Here is a tiny trained network, its code and every weight. The questions are about switching its units off for an input and a target symbol, where a switched-off unit gives its printed mean instead of its output.

import numpy as np


def w(rows, s, z=0):
    codes = np.array(rows[::2]) - 128.0
    scale = np.full(codes.shape[1], s)
    scale[-1] = z or s
    return codes * scale


def norm(h):
    return h / np.sqrt((h * h).mean(-1, keepdims=True) + 1e-5)


def f(y):
    return np.maximum(y, 0)


def softmax(a):
    e = np.exp(a - a.max(-1, keepdims=True))
    return e / e.sum(-1, keepdims=True)


def log_softmax(a):
    a = a - a.max(-1, keepdims=True)
    return a - np.log(np.exp(a).sum(-1, keepdims=True))


def net(x, mask):
    ids = ['αβγεζηθλμπτφω'.index(c) for c in x.split()]
    T = len(ids)
    res = E[ids] + P[:T]
    u = 0
    for l in range(2):
        r = norm(res)
        for j in range(2):
            rows = slice(3 * j, 3 * j + 3)
            q, k, v = (r @ M[l][rows].T for M in (Q, K, V))
            z = softmax(np.where(np.tri(T) > 0, q @ k.T / 3**0.5, -1e9)) @ v
            o = O[l][rows]
            res = res + np.where(mask[u + j], z, o[:, -1]) @ o[:, :-1]
        u += 2
        y = f(norm(res) @ A[l][:, :-1].T + A[l][:, -1])
        res = res + np.where(mask[u : u + 8], y, B[l][:, -1]) @ B[l][:, :-1]
        u += 8
    return log_softmax(norm(res)[-1] @ U[:, :-1].T + U[:, -1])


Q, K, V, O, A, B = {}, {}, {}, {}, {}, {}
E = w([
[136,150,63,95,128,130,119],'α',
[85,132,77,133,119,97,134],'β',
[119,127,136,68,125,128,164],'γ',
[138,109,116,58,171,206,137],'ε',
[128,205,120,82,130,164,133],'ζ',
[92,192,121,65,134,140,136],'η',
[197,87,183,119,163,133,75],'θ',
[107,64,159,117,123,150,180],'λ',
[199,226,97,98,130,128,19],'μ',
[165,150,171,186,85,70,73],'π',
[91,202,157,178,48,122,181],'τ',
[36,142,167,115,132,121,175],'φ',
[106,57,154,135,152,36,5],'ω',
],0.016)
P = w([
[158,113,81,6,2,103,75],'0',
[122,132,95,33,11,104,162],'1',
[146,140,108,66,31,95,178],'2',
[139,140,111,84,69,84,172],'3',
[144,136,117,97,87,86,165],'4',
[141,137,125,114,112,81,171],'5',
[130,133,131,121,137,73,167],'6',
[130,133,141,128,161,83,164],'7',
[122,142,146,133,184,80,159],'8',
[115,154,154,138,218,85,159],'9',
[122,149,159,141,225,96,151],'10',
[116,150,168,145,243,96,143],'11',
],0.0052)
Q[0] = w([
[134,128,125,118,140,98,133],'L0H1',
[96,124,157,129,135,126,96],'L0H1',
[155,129,100,130,124,131,129],'L0H1',
[39,110,248,140,88,93,147],'L0H2',
[155,144,73,93,144,62,192],'L0H2',
[62,1,88,166,150,148,93],'L0H2',
],0.0096)
K[0] = w([
[123,122,131,125,149,155,140],'L0H1',
[84,125,170,126,142,117,84],'L0H1',
[155,158,121,112,139,112,144],'L0H1',
[26,96,217,187,36,84,112],'L0H2',
[76,140,38,13,142,70,159],'L0H2',
[110,1,48,195,134,173,154],'L0H2',
],0.0076)
V[0] = w([
[115,133,168,146,123,141,90],'L0H1',
[83,110,163,106,5,192,38],'L0H1',
[156,106,75,153,105,201,98],'L0H1',
[142,82,162,118,61,129,100],'L0H2',
[109,156,141,160,121,66,108],'L0H2',
[192,125,138,89,179,86,169],'L0H2',
],0.011)
O[0] = w([
[139,161,162,121,113,148,219,3],'L0H1',
[254,87,80,36,89,41,232,198],'L0H1',
[126,160,69,122,191,90,199,25],'L0H1',
[167,118,138,237,122,121,144,134],'L0H2',
[119,67,70,181,70,226,110,142],'L0H2',
[100,111,179,88,67,122,111,167],'L0H2',
],0.0059,0.0042)
A[0] = w([
[142,159,6,194,182,170,96,155],'L0N1',
[150,69,183,143,172,148,160,21],'L0N2',
[198,156,167,131,166,123,86,104],'L0N3',
[151,187,145,135,176,143,176,36],'L0N4',
[109,218,169,171,139,119,143,121],'L0N5',
[86,119,117,112,130,196,233,252],'L0N6',
[116,142,250,140,114,100,178,229],'L0N7',
[76,145,86,73,136,103,112,250],'L0N8',
],0.011,0.0014)
B[0] = w([
[158,68,88,141,146,254,132,183],'L0N1',
[136,93,208,16,129,119,150,161],'L0N2',
[117,150,186,91,43,121,150,155],'L0N3',
[124,101,138,62,134,167,131,131],'L0N4',
[140,139,207,100,78,86,127,136],'L0N5',
[116,166,197,102,82,24,124,171],'L0N6',
[132,60,35,176,132,241,89,196],'L0N7',
[135,76,185,55,72,158,113,255],'L0N8',
],0.012,0.0087)
Q[1] = w([
[167,26,167,81,50,153,66],'L1H1',
[52,74,171,132,129,154,51],'L1H1',
[158,127,125,184,100,105,93],'L1H1',
[190,230,40,194,150,130,137],'L1H2',
[252,134,118,164,110,88,196],'L1H2',
[143,107,152,130,103,192,109],'L1H2',
],0.019)
K[1] = w([
[49,186,178,201,170,156,41],'L1H1',
[120,155,221,97,193,201,147],'L1H1',
[45,113,84,115,133,121,118],'L1H1',
[173,177,35,52,67,129,128],'L1H2',
[141,57,44,159,46,8,137],'L1H2',
[35,97,169,88,109,128,84],'L1H2',
],0.015)
V[1] = w([
[131,94,117,179,180,78,4],'L1H1',
[212,142,92,84,212,165,98],'L1H1',
[148,223,82,160,78,159,92],'L1H1',
[132,182,74,87,207,119,114],'L1H2',
[119,51,160,136,188,105,212],'L1H2',
[212,137,203,142,117,120,73],'L1H2',
],0.018)
O[1] = w([
[232,79,34,126,141,97,125,73],'L1H1',
[198,183,154,65,163,165,39,92],'L1H1',
[190,119,225,185,103,157,107,77],'L1H1',
[62,90,148,191,118,134,68,5],'L1H2',
[157,138,142,144,248,90,167,158],'L1H2',
[152,219,75,164,81,147,122,173],'L1H2',
],0.012,0.018)
A[1] = w([
[183,130,109,151,116,131,177,99],'L1N1',
[106,152,143,157,118,134,126,114],'L1N2',
[103,127,125,154,137,82,173,192],'L1N3',
[157,132,145,168,66,125,111,203],'L1N4',
[179,140,169,175,109,94,131,135],'L1N5',
[103,102,101,120,122,190,112,89],'L1N6',
[104,140,178,198,123,150,163,5],'L1N7',
[132,160,157,108,92,6,114,219],'L1N8',
],0.023,0.0028)
B[1] = w([
[34,89,136,162,141,131,112,248],'L1N1',
[163,109,126,154,98,111,105,142],'L1N2',
[183,171,140,55,148,111,111,215],'L1N3',
[150,108,170,86,251,85,175,196],'L1N4',
[102,122,152,98,53,80,110,178],'L1N5',
[148,120,123,194,143,78,82,235],'L1N6',
[219,114,46,112,49,192,117,163],'L1N7',
[180,82,90,254,158,69,55,254],'L1N8',
],0.018,0.007)
U = w([
[119,132,135,142,139,133,115,1],'α',
[100,47,110,68,131,205,109,161],'β',
[181,130,122,94,104,29,105,238],'γ',
[27,162,120,150,205,111,72,7],'ε',
[69,154,185,172,108,148,118,116],'ζ',
[56,129,146,168,87,119,115,61],'η',
[144,236,71,168,111,162,151,91],'θ',
[130,160,115,115,253,129,178,91],'λ',
[192,151,206,143,139,163,121,85],'μ',
[107,49,179,207,161,100,174,90],'π',
[195,101,142,164,59,164,195,44],'τ',
[83,125,141,80,92,116,207,225],'φ',
[149,71,58,192,178,197,131,209],'ω',
],0.011,0.0056)

Each question gives the input, a string of symbols that net reads in full, and the target symbol t.
The units are the heads (3 rows each of Q, K, V and O) and the neurons (one row each of A and B). Each row of codes is followed by its name. A weight is (code - 128) times the scale printed after its matrix; where a second scale follows, it is the last column's (O, A, B and U).
mask holds one flag per unit, layer by layer, with each layer's heads first. A switched-off unit (its flag False) gives its mean, the last column of its rows in O or B, instead of its output. The means were averaged over made-up inputs and are rounded, as every weight is.
A unit's drop is (log p(t) with every unit on - log p(t) with that unit switched off) / (log p(t) with every unit on - log p(t) with every unit switched off).
The circuit of an input: a set's keep is (log p(t) with only the set's units on - log p(t) with every unit switched off) / (log p(t) with every unit on - log p(t) with every unit switched off). Starting from the 12 units with the biggest drops (on a tie, the unit counted first), units are removed one at a time, each time the one whose removal leaves the highest keep (on an exact tie, the one counted first), for as long as the keep stays at least 0.8.
circuit, biggest first: the units of the circuit, biggest drop first
most important unit: the unit with the biggest drop
k most important neurons: the k neurons with the biggest drops, biggest first
k most important neurons of layer l: the k neurons of layer l with the biggest drops, biggest first
heads that matter: for each layer, one digit per head in row order, 1 if its drop is at least 0.15 and else 0, layers parted by /
input ε γ γ ε β β β, target β: 4 most important neurons -> (L0N8; L1N8; L0N1; L0N7)
input β β β β, target β: circuit, biggest first -> (L0H2; L1H2)
input β λ β π β, target π: most important unit -> L1H1
input τ β ζ, target τ: circuit, biggest first -> (L1H1; L1N7)
input γ λ μ ζ θ ε β, target θ: 2 most important neurons -> (L0N2; L1N1)
input λ γ γ λ β γ π θ, target π: 4 most important neurons -> (L1N1; L1N4; L0N1; L0N2)
input β η β γ γ β β β β β α, target β: heads that matter -> 11 / 01
input β β ε β β μ π β β ε τ, target τ: 2 most important neurons -> (L1N7; L0N5)
input ε β ζ γ β γ α π β β λ γ, target λ: 2 most important neurons -> (L0N8; L0N2)
input γ ω λ β ε τ τ α γ, target τ: circuit, biggest first -> (L1H1; L1N7; L0N8)
input β β μ β β γ λ β β ω π, target ω: heads that matter -> 00 / 10
input β θ β γ π λ ε ε β β β π, target π: 3 most important neurons of layer 1 -> (L1N1; L1N4; L1N3)
input β β μ β β π β γ μ β β, target ω: heads that matter -> 11 / 00
input β β μ β, target μ: circuit, biggest first -> (L1H1)
input β β π γ λ, target π: 2 most important neurons -> (L1N1; L0N8)
input ω λ θ β β γ β μ, target μ: heads that matter -> 10 / 10
input η π π ε γ λ α, target λ: heads that matter -> 10 / 01
input α α β λ β θ γ β ε, target ε: 2 most important neurons -> (L1N8; L0N3)
input θ ε μ β β, target μ: heads that matter -> 00 / 10
input β λ γ λ, target λ: circuit, biggest first -> (L1H2; L0N8)
input β β τ β β β γ β β β, target ω: circuit, biggest first -> (L0N1; L0H2)
input β θ α, target θ: circuit, biggest first -> (L1H2)
input γ β α η α γ γ β π γ β γ, target ω: 3 most important neurons of layer 1 -> (L1N6; L1N3; L1N5)
input α γ λ β ε γ β γ, target β: 3 most important neurons -> (L0N7; L1N8; L0N8)
input θ η β β α α λ λ γ β ε γ, target ε: heads that matter -> 10 / 11
input π λ α γ, target λ: circuit, biggest first -> (L1H2; L0H2; L0N8)
input β γ λ θ φ β α, target φ: circuit, biggest first -> (L1H1)
